Below are the code and all the weights of a small trained network. Each question names an input and a class and asks about switching units off, where a switched-off unit gives its printed mean instead of its output.

import numpy as np


def w(rows, s, z=0):
    codes = np.array(rows[::2]) - 128.0
    scale = np.full(codes.shape[1], s)
    scale[-1] = z or s
    return codes * scale


def norm(h):
    return h / np.sqrt((h * h).mean(-1, keepdims=True) + 1e-5)


def f(y):
    return np.maximum(y, 0)


def log_softmax(a):
    a = a - a.max(-1, keepdims=True)
    return a - np.log(np.exp(a).sum(-1, keepdims=True))


def net(x, mask):
    res = np.array(x, float).reshape(1, 3) / 4 @ E
    u = 0
    for l in range(3):
        y = f(norm(res) @ A[l][:, :-1].T + A[l][:, -1])
        res = res + np.where(mask[u : u + 12], y, B[l][:, -1]) @ B[l][:, :-1]
        u += 12
    return log_softmax(norm(res)[-1] @ U[:, :-1].T + U[:, -1])


A, B = {}, {}
E = w([
[67,71,163,116,157,87],'x0',
[121,144,140,251,94,62],'x1',
[115,113,160,102,11,134],'x2',
],0.0024)
A[0] = w([
[120,140,137,128,144,126,85],'0.n1',
[128,142,132,126,156,127,77],'0.n2',
[210,118,134,7,142,162,150],'0.n3',
[124,126,142,136,140,144,106],'0.n4',
[122,179,193,213,105,63,241],'0.n5',
[43,71,149,91,159,62,199],'0.n6',
[125,131,120,108,130,103,99],'0.n7',
[12,51,75,91,143,44,6],'0.n8',
[129,155,146,143,156,141,107],'0.n9',
[163,155,114,137,244,98,249],'0.n10',
[177,89,177,34,151,143,50],'0.n11',
[122,118,130,119,130,144,90],'0.n12',
],0.0019,0.0024)
B[0] = w([
[138,115,126,131,126,124,128],'0.n1',
[146,116,118,121,119,118,128],'0.n2',
[26,145,99,188,89,188,205],'0.n3',
[124,114,112,123,116,120,128],'0.n4',
[46,113,56,67,128,250,240],'0.n5',
[252,179,174,161,98,238,209],'0.n6',
[118,130,131,137,127,137,128],'0.n7',
[153,54,242,164,138,176,139],'0.n8',
[134,108,114,126,126,110,133],'0.n9',
[137,11,76,84,2,100,253],'0.n10',
[58,159,100,149,127,179,147],'0.n11',
[134,119,146,131,132,125,128],'0.n12',
],0.0021,0.0027)
A[1] = w([
[120,165,157,232,106,52,67],'1.n1',
[166,143,84,154,242,96,37],'1.n2',
[231,225,114,131,121,141,3],'1.n3',
[153,149,121,136,150,129,91],'1.n4',
[67,76,218,98,185,73,60],'1.n5',
[148,151,159,102,84,101,77],'1.n6',
[156,137,74,155,253,102,79],'1.n7',
[83,146,165,135,94,194,154],'1.n8',
[20,55,247,120,197,53,77],'1.n9',
[119,157,53,124,92,160,131],'1.n10',
[245,236,110,129,122,138,1],'1.n11',
[156,133,104,142,248,98,55],'1.n12',
],0.0036,0.0021)
B[1] = w([
[76,195,87,95,224,164,192],'1.n1',
[134,107,120,97,37,66,178],'1.n2',
[175,104,219,157,153,157,162],'1.n3',
[127,133,134,108,107,129,137],'1.n4',
[209,159,131,157,114,195,177],'1.n5',
[143,112,117,111,131,69,144],'1.n6',
[146,113,117,83,21,66,204],'1.n7',
[169,86,80,126,167,88,247],'1.n8',
[248,178,180,179,127,192,211],'1.n9',
[144,73,177,136,162,129,254],'1.n10',
[193,94,243,170,152,174,169],'1.n11',
[157,102,120,78,4,58,175],'1.n12',
],0.0039,0.0022)
A[2] = w([
[126,129,128,126,124,126,98],'2.n1',
[52,196,101,213,154,69,102],'2.n2',
[115,137,130,132,139,111,93],'2.n3',
[109,126,107,136,158,143,123],'2.n4',
[101,158,126,103,139,131,52],'2.n5',
[108,175,111,185,168,73,151],'2.n6',
[80,124,199,80,3,102,7],'2.n7',
[148,57,111,107,161,147,200],'2.n8',
[163,71,93,142,97,160,160],'2.n9',
[145,158,142,233,106,92,211],'2.n10',
[90,209,115,24,185,148,69],'2.n11',
[119,89,131,122,78,125,105],'2.n12',
],0.0039,0.0015)
B[2] = w([
[129,128,125,130,134,125,128],'2.n1',
[31,126,90,6,177,222,172],'2.n2',
[132,113,138,110,122,139,129],'2.n3',
[105,150,126,132,97,116,140],'2.n4',
[121,142,102,141,147,143,128],'2.n5',
[103,109,117,77,107,166,160],'2.n6',
[218,130,42,101,130,28,185],'2.n7',
[68,200,139,204,130,95,233],'2.n8',
[103,148,159,152,151,70,252],'2.n9',
[121,103,144,3,173,193,216],'2.n10',
[41,122,79,112,131,200,157],'2.n11',
[136,159,100,133,151,92,177],'2.n12',
],0.0032)
U = w([
[33,130,78,53,163,210,172],'0',
[184,112,87,98,42,2,144],'1',
[224,132,225,181,139,200,148],'2',
[44,162,151,247,171,53,3],'3',
],0.0092,0.0027)

Each question gives the input, the list of numbers given to net, and the class t.
The units are the neurons (one row each of A and B). Each row of codes is followed by its name. A weight is (code - 128) times the scale printed after its matrix; where a second scale follows, it is the last column's (A, B and U).
mask holds one flag per neuron, layer by layer. A switched-off neuron (its flag False) gives its mean, the last column of its row in B, instead of its output. The means were averaged over made-up inputs and are rounded, as every weight is.
A unit's drop is (log p(t) with every unit on - log p(t) with that unit switched off) / (log p(t) with every unit on - log p(t) with every unit switched off).
The circuit of an input: a set's keep is (log p(t) with only the set's units on - log p(t) with every unit switched off) / (log p(t) with every unit on - log p(t) with every unit switched off). Starting from the 12 units with the biggest drops (on a tie, the unit counted first), units are removed one at a time, each time the one whose removal leaves the highest keep (on an exact tie, the one counted first), for as long as the keep stays at least 0.8.
units of the circuit, in order: the units of the circuit, biggest drop first
unit that matters most: the unit with the biggest drop
top k neurons: the k neurons with the biggest drops, biggest first
top k neurons in layer l: the k neurons of layer l with the biggest drops, biggest first
drop of u: that unit's drop, to one decimal
input [-2,3,-3], class 3: unit that matters most	0.n5
input [2,-3,0], class 3: top 2 neurons	(2.n8, 0.n5)
input [-1,3,3], class 3: top 2 neurons	(0.n5, 1.n8)
input [8,4,-8], class 1: units of the circuit, in order	(1.n12, 1.n7)
input [5,-4,0], class 2: units of the circuit, in order	(0.n5, 1.n9)
input [-3,-3,4], class 1: top 2 neurons	(1.n1, 0.n5)
input [8,-7,-3], class 2: top 2 neurons	(1.n9, 0.n5)
input [-8,8,-2], class 0: top 2 neurons in layer 1	(1.n1, 1.n9)
input [5,2,4], class 2: top 2 neurons	(0.n10, 1.n9)
input [6,5,3], class 2: top 3 neurons	(1.n9, 0.n3, 1.n5)
input [-5,-2,-2], class 2: top 2 neurons	(0.n5, 1.n11)
input [8,6,-6], class 2: top 2 neurons	(1.n9, 1.n5)
input [-7,7,3], class 0: top 2 neurons	(1.n1, 0.n6)
input [0,-1,-3], class 3: unit that matters most	0.n10
input [-8,8,-3], class 0: top 2 neurons in layer 2	(2.n2, 2.n10)
input [-1,-3,1], class 3: top 2 neurons in layer 2	(2.n8, 2.n10)
input [-6,8,7], class 0: top 2 neurons	(1.n1, 0.n10)
input [8,-3,-5], class 2: drop of 1.n9	0.2
input [7,4,-3], class 2: drop of 1.n9	0.4
input [2,-4,7], class 1: unit that matters most	2.n7
input [4,4,-1], class 0: drop of 1.n1	0.3
input [-2,-3,2], class 3: drop of 1.n1	0.2
input [-2,-3,-3], class 3: top 2 neurons in layer 1	(1.n1, 1.n10)
